Below is a small trained network, with its code and all its weights. Each question gives an input and a target symbol and asks what happens when units are switched off, that is, made to give their printed mean instead of their output.

import numpy as np


def w(rows, s, z=0):
    codes = np.array(rows[::2]) - 128.0
    scale = np.full(codes.shape[1], s)
    scale[-1] = z or s
    return codes * scale


def f(y):
    return y / 2 * (1 + np.tanh(0.7978845608 * (y + 0.044715 * y**3)))


def softmax(a):
    e = np.exp(a - a.max(-1, keepdims=True))
    return e / e.sum(-1, keepdims=True)


def log_softmax(a):
    a = a - a.max(-1, keepdims=True)
    return a - np.log(np.exp(a).sum(-1, keepdims=True))


def net(x, mask):
    ids = ['αβλπστω'.index(c) for c in x.split()]
    T = len(ids)
    res = E[ids] + P[:T]
    q, k, v = (res @ M[0].T for M in (Q, K, V))
    z = softmax(np.where(np.tri(T) > 0, q @ k.T / 2**0.5, -1e9)) @ v
    res = res + np.where(mask[0], z, O[0][:, -1]) @ O[0][:, :-1]
    y = f(res @ A[0][:, :-1].T + A[0][:, -1])
    res = res + np.where(mask[1:17], y, B[0][:, -1]) @ B[0][:, :-1]
    return log_softmax(res[-1] @ U[:, :-1].T + U[:, -1])


Q, K, V, O, A, B = {}, {}, {}, {}, {}, {}
E = w([
[148,146,9,125],'α',
[207,160,65,99],'β',
[92,117,140,230],'λ',
[78,41,110,129],'π',
[138,76,81,91],'σ',
[132,67,231,133],'τ',
[201,137,169,157],'ω',
],0.016)
P = w([
[188,181,61,62],'0',
[128,129,113,255],'1',
[155,142,163,152],'2',
[174,115,41,208],'3',
[53,221,181,109],'4',
[178,115,11,207],'5',
[84,199,167,109],'6',
[181,101,18,227],'7',
[67,226,167,79],'8',
[177,103,10,216],'9',
[159,165,108,125],'10',
],0.0073)
Q[0] = w([
[159,62,254,172],'H1',
[89,168,209,64],'H1',
],0.0095)
K[0] = w([
[112,175,103,2],'H1',
[14,55,152,194],'H1',
],0.0059)
V[0] = w([
[69,14,97,143],'H1',
[2,185,242,194],'H1',
],0.0062)
O[0] = w([
[4,130,140,79,107],'H1',
[142,104,170,199,5],'H1',
],0.012,0.0027)
A[0] = w([
[52,64,142,66,131],'N1',
[129,132,240,68,48],'N2',
[187,190,111,155,56],'N3',
[163,255,194,134,132],'N4',
[161,130,120,127,32],'N5',
[128,65,58,167,79],'N6',
[151,134,183,79,20],'N7',
[114,156,108,99,14],'N8',
[57,142,152,132,49],'N9',
[159,68,180,153,143],'N10',
[138,156,61,154,253],'N11',
[149,169,109,133,10],'N12',
[63,50,89,140,111],'N13',
[97,70,133,187,251],'N14',
[147,198,194,105,61],'N15',
[157,197,167,72,85],'N16',
],0.013,0.0059)
B[0] = w([
[118,78,248,156,182],'N1',
[173,207,171,76,190],'N2',
[91,79,178,139,172],'N3',
[122,85,49,163,183],'N4',
[131,94,98,169,120],'N5',
[188,105,164,142,176],'N6',
[254,205,219,138,131],'N7',
[140,187,170,109,117],'N8',
[110,81,156,215,133],'N9',
[165,197,144,154,220],'N10',
[94,173,189,89,251],'N11',
[182,149,92,197,123],'N12',
[176,161,209,169,166],'N13',
[111,137,87,157,255],'N14',
[223,66,49,220,144],'N15',
[159,40,24,83,141],'N16',
],0.0088,0.0075)
U = w([
[67,191,121,76,131],'α',
[144,98,46,97,122],'β',
[61,182,121,254,119],'λ',
[61,14,201,170,73],'π',
[18,48,175,50,254],'σ',
[200,190,203,198,169],'τ',
[244,106,57,236,134],'ω',
],0.0077,0.0038)

Each question gives the input, a string of symbols that net reads in full, and the target symbol t.
The units are the heads (2 rows each of Q, K, V and O) and the neurons (one row each of A and B). Each row of codes is followed by its name. A weight is (code - 128) times the scale printed after its matrix; where a second scale follows, it is the last column's (O, A, B and U).
mask holds one flag per unit, heads first, then neurons. A switched-off unit (its flag False) gives its mean, the last column of its rows in O or B, instead of its output. The means were averaged over made-up inputs and are rounded, as every weight is.
A unit's drop is (log p(t) with every unit on - log p(t) with that unit switched off) / (log p(t) with every unit on - log p(t) with every unit switched off).
The circuit of an input: a set's keep is (log p(t) with only the set's units on - log p(t) with every unit switched off) / (log p(t) with every unit on - log p(t) with every unit switched off). Starting from the 12 units with the biggest drops (on a tie, the unit counted first), units are removed one at a time, each time the one whose removal leaves the highest keep (on an exact tie, the one counted first), for as long as the keep stays at least 0.8.
circuit, biggest first: the units of the circuit, biggest drop first
most important unit: the unit with the biggest drop
k most important neurons: the k neurons with the biggest drops, biggest first
drop of u: that unit's drop, to one decimal
input α τ τ β π β, target α: circuit, biggest first -> [N11, H1]
input π α ω ω τ σ π, target π: 2 most important neurons -> [N1, N13]
input σ σ τ τ β τ ω, target ω: most important unit -> N15
input ω λ ω τ, target ω: circuit, biggest first -> [H1, N11]
input τ τ α β π, target π: circuit, biggest first -> [N1, H1, N9]
input σ τ τ τ, target σ: circuit, biggest first -> [H1, N10]
input σ α α, target α: circuit, biggest first -> [H1, N11]
input τ τ λ τ ω α τ λ π α, target τ: 3 most important neurons -> [N11, N6, N13]
input τ α ω π, target τ: 3 most important neurons -> [N13, N6, N4]
input ω τ τ τ, target ω: 2 most important neurons -> [N11, N1]
input λ τ α, target α: 2 most important neurons -> [N11, N1]
input τ τ τ τ β, target β: drop of N1 -> 0.2
input σ α τ ω α τ, target σ: drop of N15 -> 0.2
input λ ω ω λ β, target β: most important unit -> N16
input σ τ σ, target σ: drop of N4 -> 0.0
